(in the rows, 128 means zero)
Each name stands for a flat space through zero: a line, a plane or more. A row that begins with a name and a colon came from that space; any other row is followed by the name of the space it lies nearest, among the names in its block.
ft-lc: [138 165 195 166 127  86 144 153 156  70 127 147 124  77  72 153 111 142
  86 136 176]
gl-dm: [140 166  73 119 145 117  72 129 146 162  36 142 148 110 148 146 119 165
 142 111 128]
ft-lc: [114 124 138 137 163 118 161 138 141  70 171 156  71 127  99 144 141 151
 111 123 164]
fc-jd: [ 97 136 153 123 104 133 138 155 122  87 147 148 117 180 147 161 120 126
 116 166 125]
fc-jd: [121 110 141 100  91 115 143  89 156  61 133 133 113 153  96 103 125 161
 124 114 102]
rc-hf: [141 123 124 107 105 132 150  86 109 122 112 158 140 146 125 107  97 168
  93 116 134]
fc-jd: [129 120 162 139 149  76 133 137 148  84 165 106  95  67  86 130 152 139
 121 139 140]
nh-tb: [101 106 127 109 101  62  78 175 121 142 149  61 161 103 166 109 162 127
 131 197 117]
pz-rg: [ 94 137 121 163 131 130 122 184 168 111 119 130 111 124 112 148 155  83
 137  99 158]
nh-tb: [137 122 104 104 120 126 108 114 131 155 105 114 150 125 137 117 126 120
 144 125 111]
nh-tb: [138 132 104 121 156 125  91 121 119 154 122 104 128 121 158 124 143 163
 161 149  94]
fc-jd: [156 168 161 189 128 136 101 129  89 175  90 115 160  93 157 128 113 167
 120 140 104]
ft-lc: [139 131 195 135  92 105 157 103 116  81 143 135 126 113  99 127 105 151
  89 143 118]
fc-jd: [106 121  75  90 120 132 116 131 144 121 105 149 131 176 147 123 128 144
 132 121 138]
rc-hf: [143 164 149 197 147 187 169 125 128 107 130 184 127 171 111 104 103 187
  98  88 171]
rc-hf: [122 176  97 127 204 115 113 155 175  54 124 187  82 160 119 160 130 238
 130 146 179]
gl-dm: [112 105 182 160  95 132 164 161 120 115 198 103 149 139 116  96 138  84
 107 148 151]
gl-dm: [136 107 211 156 110 156 161 119  90 121 216  85 126 144 133 116 133  95
 144 173  74]
pz-rg: [160 165 149 131 147 141 126 135 134 136 126 142 162 138 124 142  96 135
 131 159 147]
rc-hf: [133 121 115  99  98 114 124 109  78 170  98 136 154 120 163 133 103 130
  93 145 124]
fc-jd: [ 98 172  80 141 142 129  64 156 179  89  57 146 108 170 154 148 148 209
 165 117 105]
pz-rg: [147 114 209 121 100 109 146 104  78 106 202  95 147 136 143 106 112 166
 110 213  86]
nh-tb: [112 106 140 108 115  87  93 128 168  77 157  69 113 123 117 105 170 151
 173 157  70]
gl-dm: [137 181 139 160 149 130  96 158 134 133  93 141 142 126 145 161 115 161
 134 152 134]
ft-lc: [ 83  78  72  91 143  87 129 164  96 145 173 121 106 127 168 117 164 127
  99 154 174]
nh-tb: [111 133 139 113  71 138 148 115 169  85  77 160 122 145  86 157 107  71
 120  76 122]
rc-hf: [125 112 122 109 141 113 141 112 126 108 143 135  94 115 115 136 135 134
 123 123 129]
pz-rg: [103 154 133 122 101 158 126 128 126  86 100 169 111 204 157 168 108 158
 128 141  97]
pz-rg: [ 96 146 100 120 158 117  94 172 164 107 105 132  85 126 135 193 155 101
 165 131 123]
ft-lc: [170 162 108 133 208 166 148  91 128 146 100 182  79  99 101 185 104 125
 144  83 142]
pz-rg: [141 148 141 136 111 130 131 107 146 103  96 148 138 133 106 120 107 161
 117 109 127]
fc-jd: [130 176 115 181 159 159 106 142 150 124  77 155 111 135 131 148 130 169
 145  92 128]
gl-dm: [142 131 118  89  99 104  97 115 142 133 104 110 181 140 137 100 112 156
 133 158 114]
ft-lc: [198 178 205 166 137 173 137  64 134 119 104 131 135 110  89 145  85 146
 161 116  60]
nh-tb: [148 124 111 124 162 131 120  78 127 123 118 125  88 105 119 121 140 177
 153 101  87]
rc-hf: [121 144 122 129 120 115  71 170 148 153 111  83 170 130 159 131 144 113
 168 170 105]
gl-dm: [102 130 186 205  93 130 124 208 112 133 193  81 186 156 160  72 151 134
 109 185 153]
rc-hf: [128 124 112  78  97 102 106 107 134 114 103 126 151 149 140 117 114 162
 126 152 107]
gl-dm: [145 120 186  42  65 106 143  70 144  67 128 125 133 146  93 170  84  85
 140 170  59]
rc-hf: [105 151 126 161 190 126 117 169 152  75 159 142  67 140 130 158 161 182
 147 143 141]
pz-rg: [146 100 139 133 108 133 156  98  95 155 154 115 155 119 125  72 119 135
 100 119 135]
pz-rg: [149 134 108 111 136 115  94  97 142 134  96 110 136 112 129 111 131 172
 154 125  92]
gl-dm: [134 106 146  99 125 124 171 105 135  96 167 142 112 130  90 127 117 102
 114 125 145]
nh-tb: [ 82 158 117 153 112 125  79 191 154 111  88 123 126 158 164 163 151 131
 149 143 113]
nh-tb: [135 119 149 128 159 120 128  69 166  41 150 114  40 113  82 128 161 194
 177 102  49]
gl-dm: [109 140 141 170 141 139 134 162 121 121 138 138 104 130 137 148 141 126
 121 125 142]
pz-rg: [127 108 113 105 159 105 107 138 114 154 160  90 114  99 149 139 155 110
 156 164 110]
fc-jd: [137 130  84 140 173 179 155 131 135 169 120 164 117 136 116 136 123  80
 135  70 177]
ft-lc: [113 132 133 143 117 135 123 148 159 101 133 122 131 152 119 116 140 128
 141 122 128]
ft-lc: [148 117  93  95 154 143 154  76  98 154 108 167  98 114 125 147 107 127
 113  93 133]
rc-hf: [139 138 131 143 148 139 129 120 158  95 144 130 125 150 109  96 133 182
 143 122 130]
ft-lc: [113 134 104 135 185  94 126 180 131 130 147 143  98  88 126 161 148 124
 108 140 199]
fc-jd: [110 124  95 113 150 104 139 149 135 109 134 161 110 129 123 132 131 152
  95 125 191]
nh-tb: [162 116 149 140 179 146 161 123 104 143 218 118 141 136 124  85 126 154
 127 165 160]
gl-dm: [160  86 125  30 113 105 134  47 122  96 177 106 147 168 126  73 109 194
 142 183  78]
rc-hf: [158 129 114 110 157 132 156  95 159 112 128 157 124 117  76 111 110 137
 121  91 168]
fc-jd: [118 112  86  84 116 117  82 135 133 162 113  90 155 143 166 120 144 111
 167 155  92]
ft-lc: [136  89 123  86 102 139 150  66  69 148 145 124 121 148 156 110 115 140
 117 136  78]
pz-rg: [146 126 153 154 119 150 181 130 111 147 151 155 160 126 102 103  98  96
  79 107 194]
nh-tb: [116  81 149  70  31  77 160  95 153  97 107 119 150  93  66 113 110  42
  86  91 134]
[138 153 154 167 161 179 166 170 112 140 183 160 152 178 138 131 105 118
 111 158 191]
nh-tb
[126 109 116  80 119  89  80 127 185 103 139  66 144 124 115 104 158 124
 189 159  80]
rc-hf
[ 81 105 113 156 102 139 148 156 136 115 127 137 102 140 122 122 155  88
 111  76 150]
pz-rg
[164 134 151 131 161 157 179  70 106 114 140 171  85 116  95 150  99 140
 113  98 127]
nh-tb
[ 89 146 141 159 110 101  86 221 156 121 137  93 164 138 152 132 156 107
 137 177 152]
ft-lc
[143 142  84 168 163 194 149 125 136 164 113 167 142 165 126  89 119 147
 127  65 177]
nh-tb
[152 147  74 109 225  77  58 181 130 210 123  87 142  41 158 164 155 113
 168 183 164]
rc-hf
[ 93  74 123 127  32 185 193  67  49 125 135 166 128 226 172  62 107 165
  62  84  97]
pz-rg
[134 112 125 112 122 112 126 123 120 144 140 110 145 114 130 109 130 122
 123 140 131]
nh-tb
[146 162 188 201 158 125 143 138 127 104 137 135  98  74  95 148 129 152
 112 116 140]
fc-jd
[110 106 103  78 110  83  88 145 123 141 133  90 152 129 164 121 144 130
 138 181 112]
fc-jd
[135  98 104 127 134 146 147 102 119 169 123 120 112  95 111 117 139  70
 136  70 125]
gl-dm
[ 92 146 155 161 102 159 155 154 145  73 122 169  98 176 117 163 123 110
 114 105 136]
rc-hf
[ 92 113 140 115  98 116 179 124 144  41 143 180  82 161  92 138 121 141
  78 102 164]
ft-lc
[149 148 144  88 139 101 147 123 161  75 141 166 143 141  89 137  91 159
 102 160 180]
gl-dm
[114  88 101  91 138 115 151 105 122  93 176 137  98 157 127  92 142 177
 114 132 140]
gl-dm
[115 162  95 167 143 175 118 153 142 141  80 166 125 166 146 143 126 139
 136  88 145]
nh-tb
[ 71 156 158 204 132 135 125 238 146  82 173 135 123 178 151 138 158 142
 113 165 183]
nh-tb
[119 145 134 132 130 127 118 108 140  89  92 144  76 120 119 172 132 147
 143 106  83]
nh-tb
[ 97 164 121 129 130 126 120 153 138  66 105 183  99 186 150 168 117 201
 107 150 142]
rc-hf
[149 136 122 101 190 149 148  71 112  99 135 168  44 128 120 187 118 162
 151 121  88]
gl-dm
[123  90 119  75 100  65 135 120  96 131 154 118 154 109 139  94 121 152
  74 171 162]
fc-jd
[117 151 155 128 109 144 138 137 112 112 114 158 118 156 143 183 103 110
 116 147 116]
ft-lc
[126 125 172 139 125 113 151 154  88 136 173 125 132 110 138 149 119 100
  94 173 153]
fc-jd
[110 131 107  90 139 109 157 126 114 106 104 193  79 117 118 199 106 107
  82 114 173]
rc-hf
[144 173 139 122 130 105  83 149 141 111 113 126 180 159 156 119 107 218
 129 201 130]
gl-dm
[186 110 168 100 135 113 168  72  71 159 179 123 161  93 117  97  87 145
  88 169 142]
pz-rg
[117 122  92 113 151 145 124 136 112 152 129 139 111 146 156 149 135 114
 140 130 130]
ft-lc
[146 125 135 131 111 150 133  89 136 129 113 121 136 133 112 105 120 130
 144  98  93]
fc-jd

Each name stands for a flat space through zero: a line, a plane or more. A row that begins with a name and a colon came from that space; any other row is followed by the name of the space it lies nearest, among the names in its block.
jh_nt: [142 101 127 106 114 126 171 155 159 103 121  98  80  48 136 140 154 150
 111 123  98]
rl_sd: [116 143 108 162 128 144 113 113 105 167 115 133 155 149 123 128 133 132
 115 141 163]
pn_lt: [138  94 156  52 121 169 161 150 138 101 103 137 115 131 113 156 151 134
 104 138 125]
md_mq: [138 117 180  94 145  59 122 136 119  55 133 135 126 178 162 133  84  96
 137 155 111]
md_mq: [117 122  94 129 116 210 140 134 123 207 119 146 159 124  85 119 159 139
 110 110 134]
pp_hl: [105 130 111 131 128 147 130 140 121 123  83 135 115 116 115 118 132 151
 119 164 144]
pn_lt: [133 139 148 144 131 116 116  90  87 128  84 136 142 154 137 190 158 142
 102 172 159]
pp_hl: [127 109 146  81 121 166 134 133 134 123 128 134 133 167 115 146 134 121
 114 119 159]
pp_hl: [148 117 126 142 129  80 142 152 141 122 178  96 133 113 167  98  97 100
 121 111 108]
jh_nt: [113 155 144 125 165 104  97 127  77 119  91 202 179 193 112  89  83 106
 162 187  70]
pn_lt: [124 105 134 123 124 109 151 150 128 119 114 121 117 114 138 132 126 128
 108 147 109]
pp_hl: [101 117 107 129 129 137 145 165 116 118  71 130 118 115 125 103 119 147
  99 190 141]
rl_sd: [157 166 155 112 136  97 102  83 151  42 127 115  69  81 138 166 151 160
 177 117 123]
pn_lt: [145 126 148  84 125 161 127 115 137 116 137 133 129 146 117 153 146 127
 130 107 145]
md_mq: [130 155 148 147 138  49  95 107 131  25 116  87  78 134 183 143  99 141
 138 168 197]
jh_nt: [105 145 107 164 125 153 104 105 116 177 127 142 148 152 106 125 133 131
 137 115 152]
rl_sd: [150 165 141 117 138 108  98  95 156  70 153 126  90  97 128 129 129 141
 190  94 109]
md_mq: [122 131 128 110 129 168 120 124 116 142 115 145 150 167 111 131 132 127
 119 135 162]
pp_hl: [152 126 146  90 142 113 139 149 129  87 131 134 132 125 141 111 112 117
 131 146  97]
rl_sd: [143 131 116 118 129 140 146 141 140 119 119 124 111  69 122 117 145 148
 131 131  94]
md_mq: [148 119 171 103 143  75 130 132 112  87 134 138 142 164 156 139 103  99
 127 151  98]
jh_nt: [118 120 136 117 133 108 140 144 129  97  97 141 102 100 123 124 125 140
 138 155  82]
md_mq: [165 172 117 158 133 152 107  76  90 152 109 117 162 126 141 174 178 154
  99 154 192]
pn_lt: [ 99 120 117 138 130 137 142 143  97 130  46 144 123 117 116 138 143 158
  95 203 133]
pp_hl: [ 87 102  92 173 115 124 149 163 117 163  95 107 125 120 136 109 117 136
  80 167 162]
md_mq: [117 124 139 103 129 141 120 129 138 118 134 145 125 153 111 121 116 120
 148 112 124]
md_mq: [117 123 130  75 127 230 121 123 112 186 119 184 185 203  69 129 143 115
 126 111 147]
rl_sd: [136 156  98 137 140 152 115 135 129 147 145 139 152 118 118  75 113 126
 149 120 118]
jh_nt: [141 139 139 140 126 112 117 101 120 112 126 110 122 134 147 165 143 136
 117 134 167]
rl_sd: [133 133 131 119 125 119 123 121 169 114 170 130  93  87 112 114 125 127
 184  66  70]
pp_hl: [130 115 133  52 127 174 140 165 156  71 120 122 106 138 121 102 114 133
 122 136 169]
jh_nt: [133 155 138 145 142 116  98  97  94 130 119 146 161 175 135 140 122 120
 132 151 149]
pn_lt: [160 141 164 114 142 116 114  96  93 124 128 146 170 178 142 169 139 111
 118 145 134]
rl_sd: [121 142 105 139 137 146 110 138 121 163 157 144 171 166 120  73  93 103
 141 114 134]
jh_nt: [123 121 141 116 128 112 125 134 136 103 135 124 118 146 136 126 110 118
 133 126 136]
pn_lt: [131 158 127 159 146 114 102 104  84 144 107 151 169 161 133 130 123 124
 127 166 133]
jh_nt: [ 99 132  90 169 109 174 117 112 138 196 140 124 131 125  98 125 146 140
 131  86 162]
rl_sd: [119  72 112 114 112 153 194 189 126 173 101 124 134  88 120 119 145 129
  69 151  85]
pn_lt: [122 146 114 101 126 193 111 118 144 132 127 143 124 134  92 117 140 144
 151 104 158]
pp_hl: [ 92 134 116 100 123 200 120 124 124 118  55 154 106 136  82 140 154 171
 125 163 178]
[116 123 139 133 128  70 124 137 159  70 145 109  75 103 147 113  97 126
 161 115 106]
md_mq
[ 91  90 115 164 124 111 161 165  81 173  64 136 154 144 135 131 124 127
  61 206 124]
pp_hl
[136 122 137  91 139 127 142 156 124  90 105 138 127 125 133 109 115 128
 120 165 112]
pp_hl
[162 141 138 136 145  72 130 133 126 104 157 124 136 101 158 106 108 110
 146 129  66]
pp_hl
[105 129 147 152 118 104  97  86 144 138 165 131 111 163 118 157 122 114
 169  69 132]
rl_sd
[137 137 143 120 131 115 117 110 143 113 151 135 115 119 122 135 129 124
 163  96  96]
md_mq
[129 111 112 152 118 107 156 146 157 156 158 118 103  52 122 109 134 129
 147  85  41]
md_mq
[154 136  98 201 125  79 152 130 107 145 113  76 126  50 179 142 154 151
  76 171 134]
md_mq
[125 145 142 140 139 101 110 106 105 106  97 142 127 141 133 149 130 137
 135 163 127]
jh_nt
[137 136 128 126 126 133 117 116 145 129 164 120 126 131 128 124 125 120
 147  89 135]
pn_lt
[109 121 135 135 116 117 113 116 146 114 147 107 106 157 136 142 116 123
 132 104 181]
jh_nt
[124  99 114  87 127 161 153 187 155 151 172 140 150 136 111  54  88  93
 135  92  84]
jh_nt
[ 77 123 123 138 126 129 102 132 136 137 135 150 126 183 105  97  86 111
 160 110 141]
jh_nt
[103 110 142 118 123  99 134 140 148  82 110 122  78 113 129 134 116 138
 141 135 117]
jh_nt
[135 148 106 126 137 143 117 138 148 139 167 139 138 110 113  69 106 118
 170  91  90]
rl_sd
[153 167 165 139 153 106 100  61  79 140  96 193 159 133 103 185 167 136
 170 145  39]
pp_hl
[165 126 182  27 140 164 127 121 135  76 135 160 138 172 112 153 136 113
 146 116 116]
pp_hl
[146 159 137 136 149 123 101 103  91 140 129 156 179 174 132 127 120 112
 136 147 127]
pn_lt
[138 168 111 149 138 139 104 103 111 125 109 129 137 119 130 128 141 150
 133 151 160]
rl_sd
[141 114 171  61 135 159 126 119 140 150 171 193 158 171  79 130 126  89
 183  60  29]
md_mq
[127 111 124 117 126 123 144 158 135 117 132 113 126 128 142 107 110 120
 109 138 138]
pp_hl
[ 81 120 137 161 105  98 107  95 153  92 110  96  53 128 131 180 136 156
 140 114 195]
jh_nt
[129 177  86 164 146 161  91 117  96 167 128 143 187 163 124  78 110 126
 130 150 176]
rl_sd
[124 141 141 130 131 111 100 106 144 116 166 133 122 155 125 123 107 111
 171  86 126]
rl_sd
[116 120 139 101 120 171 136 116 113 117  60 139 111 131 106 182 173 164
  99 168 168]
pn_lt

Each name stands for a flat space through zero: a line, a plane or more. A row that begins with a name and a colon came from that space; any other row is followed by the name of the space it lies nearest, among the names in its block.
pbtt: [146 133 145 120 117 111 123 139 112 151 190  93 175 114 118 119 181 143
 150  88 108]
mfhq: [121 103 118 116 188 142 116 133  86 220 125 133  86 161 160 148 108  96
 100 100 133]
pbtt: [ 56 159 143 118 104 160 110 143 134 145 101 154 115  62  95 129 118 102
 143 133 126]
lqhr: [127 114 106 123 145 138 134 148 132 166 133 154  80 157 139 141 127  94
 111  95 138]
pbtt: [109 142 137 132 120 144 113 123 156  92 125 135 143 110 113 136 190 116
 145 125 116]
pbtt: [144 108 119 115 117 118 137 132 123 162 139 129  79 140 119 115  51 107
 102 137 132]
mhrq: [148 121 117 118 140 109 131 137  81 197 155 116 111 140 123 115  61 127
 113 119 141]
mfhq: [ 92 155 173 137 153 127  86 154 151 115 112  96 132 110 203 116 104 158
 227 130 130]
lqhr: [144 124 129 130 125 126 125 115 113 142 146 117 150 128 113 121 137 139
 110 131 116]
mhrq: [105 122 157 150 100 125 124 121 117 162 115 108 211 106 128 133 112 166
 105 152  97]
lqhr: [173 170 106 133 163 114  98 105  91  99 184 111 153 137  77 108 190 131
 164 117 148]
pbtt: [112 128 137 148 144 144 106 107 151  96  89 132 137 137 144 138 134 131
 130 163 121]
mhrq: [119 142 120  89 125 113 149 148 116 102 150 130 105 101 100 147 181  80
 163  82 150]
lqhr: [147 120 122 118 113 123 118 121 139 136 154 126  85 135  94 112  85  94
 115 142 124]
pbtt: [ 97 187  86 171 136 149  90 149 140 137 126 185 123 139  73 130 134 100
 150 122 164]
mhrq: [126 138 124 127 129 113 122 146 147 106 139 127 112 137 128 136 130 102
 166 115 142]
lqhr: [164  95 133 122 108 116 138 115 110 177 168 104 147 138 113 115 110 138
  77 128  98]
pbtt: [125 121 151 137 157 136 113 103  96 150 112 102 180 125 158 130 143 169
 117 144 109]
mfhq: [140 132 104 135 109 114 155 122  81 160 135 138 173 124  80 130 115 145
  80 131 138]
mhrq: [117  90 124 136  37 145 195 160 199 116 122 171 152 121 132 145 189 144
  65  92  90]
mhrq: [ 50 112 149 112 112 159 123 136 187  99  68 157  89  99 131 178 155  47
 130 132 112]
mfhq: [ 96 122 145 159 142 145  92 174 185 172 129 135 116 161 199 139 127 121
 168  94 112]
mfhq: [143 127 115 128 121 120 149 124  95 148 136 129 153 127 112 124 124 151
 100 125 133]
pbtt: [101 127 120 109 161 161 156 112  57 174  69 154 117  99 149 128 108 166
  78 137 144]
mfhq: [168  94 102 142 112 124 158 149 167 136 158 147 117 185 149 136 165 129
  94  86 118]
mhrq: [120 150 133 184 132 134  89 120 138 136 123 125 206 145 128 126 138 168
 135 152 116]
mfhq: [166 135  83 131 109 112 161 126 124  94 162 152 146 148  67 139 195 112
 102 101 145]
lqhr: [118  94 125 108  94 143 162 147 142 170 127 151  90 122 131 133 112 108
  78 106 111]
pbtt: [165 148 113 143 159 142  98 116 107 148 184 124 155 148 109 108 208 148
 131  96 121]
pbtt: [180  87 135  95 145 138 140  95 110 141 154 105  89 139 147 103 139 141
  85 127 102]
mfhq: [159 140 127 122 112 105 112 144 152 112 191 108 108 136 105 107 131 105
 172 108 129]
lqhr: [ 85 120 163 137 141 148  99 131 132 171 102 115 148 114 168 138 116 136
 134 136 102]
mhrq: [ 92 143 120 127 139 140 126 132 122 123  89 152 109 114 122 142 112 109
 134 138 148]
lqhr: [146 126 117 104 114 131 145 121 139  93 135 139  78 119 107 113 127 112
 122 130 135]
mfhq: [ 49 149 141 159 186 190  90 153 108 215  79 162 162 119 192 152 181 159
 136  91 121]
mhrq: [118 153 124 161 124 128 115 129  88 179 144 127 224 119  96 132 159 165
 112 119 121]
mhrq: [116 111 149 140 105 132 132 122 155 118 100 123 146 123 151 127 101 150
 114 158 107]
mfhq: [124 151 114 127 119 110 134 115 114  84 119 132 146 113  76 140 133 107
 136 148 150]
pbtt: [112 142 144 123 161 163 111 111 128 101  92 132 107 108 168 111 148 160
 150 143 128]
lqhr: [125  97  96 123 110 161 171 119 145 129  85 186  75 141 119 138 120 114
  44 137 129]
lqhr: [125 136 142 136  89 109 126 126 134 117 136 111 165 106  99 119  96 137
 134 154 118]
mfhq: [ 94  92 150 104 159 163 109  97 111 178  77 128  71 117 152 137  67  95
  81 166 108]
mhrq: [157 109 139 113  79 122 171 126 127 120 176 111 194 103 109 125 229 164
  95  87  89]
lqhr: [196 117  98 102  76  89 186 141 100 140 214 120 146 129  66 111 163 133
  91  78 129]
[178 124 113 159 154  79 131 143 124 121 144 102 150 196 176 125  79 164
 160 129 155]
pbtt
[ 93 107 154 112 133 168 121  88 115 144  82 130 129  92 127 135 135 125
  77 163  95]
pbtt
[134 131 125 150 154 123 117 125 157  80  88 130 103 163 178 125  82 145
 159 162 149]
pbtt
[ 91 119 118 107 106 149 165 174 141 162 122 169  93 109 140 148 161 104
 115  67 131]
lqhr
[160  98 139 136 141 124 106 101 154 119 131 105 104 166 150 117  88 122
 115 165 108]
pbtt
[170 140  95  99 184 150 147  87  56 116 104 146  57 127 131  85  95 170
  98 154 169]
mhrq
[117 104 186  94 128 123 120 122  81 204 136  68 140  81 169 103  58 165
 126 141  93]
pbtt
[ 84 125 141 127 166 143 106 125 101 175  83 130 117 123 154 148  85 112
 125 143 133]
mfhq
[164  98 147 130 115 115 103 105 104 205 187  83 161 139 102 107  92 131
  84 141  84]
lqhr
[ 91 123 123 102 145 158 129 120 110 150  99 154  87 106 111 149 143  81
 101 121 131]
mhrq
[143 137  83 170 111  87 131 156 149 131 142 151 140 188  91 151  77  91
 128 128 163]
pbtt
[ 61 143 150 114  76 141 130 144 151 119 113 141 148  62  83 151 158  87
 138 122 112]
pbtt
[167  73 152 119 101  65 161 130 120 147 155  67 175 154 154 146  80 134
 108 132 104]
pbtt
[105 141 136 110 147 164 124 117  92 156 112 139 118  89 131 114 147 150
 116 123 124]
pbtt
[129  95 152 120 103 121 132 131 157 138 135 108 124 130 147 132 110 117
 116 131  98]
mhrq
[128 163 103 141 126 125 136 139  68 176 165 140 207 112  74 133 196 152
 113  84 139]
mhrq
[177 133 134 166 138 118 104 107 135 113 149 100 172 162 151  93 116 196
 137 158 116]
mhrq
